Each row has a name. Each piece below is followed by the name of the row it came from, unless a question asks for something else. Each question is about the rows just above it. Places in a row count from 0.

<116>: 67 91 103 114 117 125 102 123 95 79 114 111 113 90 110 131 85 79 98 50
 145 148 79 105 100 148 150 167 48 90 90
<69>: 67 91 103 114 117 125 102 123 95 79 114 111 113 90 110 131 85 79 98 78
 78 105 109 159 95 80 93 112 89 100 81
<23>: 86 105 112 76 74 116 120 141 94 108 43 100 93 78 119 103 114 88 103 83
 102 138 172 69 105 97 98 79 69 86 108
<55>: 67 91 103 114 117 125 102 123 95 79 114 111 113 90 110 131 85 79 98 50
 145 148 79 105 100 148 150 167 48 90 68
<20>: 138 120 129 88 84 104 86 82 75 105 69 88 71 101 71 76 64 132 107 130 137
 112 113 84 99 112 85 54 82 110 157
<146>: 131 98 83 114 65 130 145 91 105 76 60 115 74 131 96 116 122 116 93 90
 107 131 84 105 85 58 78 82 112 95 101
<31>: 79 121 53 101 150 142 18 65 51 88 108 103 66 101 99 90 116 94 137 94 63
 66 123 85 117 158 71 108 156 77 115
One entry of <116> was changed: 67 91 103 114 117 125 102 123 95 79 114 111 112 90 110 131 85 79 98 50
 145 148 79 105 100 148 150 167 48 90 90. Where, and from what? | 12, 113
Which row holds these entries in another order? 101 131 98 83 114 65 130 145 91 105 76 60 115 74 131 96 116 122 116 93
 90 107 131 84 105 85 58 78 82 112 95 | <146>
Table of tags by key:
117 -> j_576
100 -> j_550
116 -> j_516
158 -> j_150
Look up the entry of <31> at place 24 in the table: | j_576
find: 67 91 103 114 117 125 102 123 95 79 114 111 113 90 110 131 85 79 98 78
 78 105 109 159 95 80 93 112 89 100 81 | <69>
67 91 103 114 117 125 102 123 95 79 114 111 113 90 110 131 85 79 98 50
 145 148 79 105 100 148 150 167 48 90 68 is in which row? | <55>

<148>: 120 131 101 166 126 81 37 86 94 116 83 60
<146>: 85 147 50 26 77 134 125 68 62 164 103 93
<20>: 75 66 115 61 51 106 136 165 108 189 48 162
<46>: 129 84 125 84 114 36 108 134 20 139 30 156
<213>: 96 82 79 138 155 65 31 109 162 189 108 48
<116>: 84 147 50 26 77 134 125 68 62 164 103 93
tags:
109 -> j_171
65 -> j_723
110 -> j_184
86 -> j_935
165 -> j_434
85 -> j_524
68 -> j_180
134 -> j_330
166 -> j_692
The tag of <213>, keyed by place 7: | j_171
Where do 75 66 115 61 51 106 136 165 108 189 48 162 appear? | <20>
Changed <146>: 85 147 50 26 76 134 125 68 62 164 103 93. Place and old value: | 4, 77
Where do 129 84 125 84 114 36 108 134 20 139 30 156 appear? | <46>
Which row holds 162 48 189 108 read backwards? | <20>
48 108 189 162 109 31 65 155 138 79 82 96 is which row reordered? | <213>

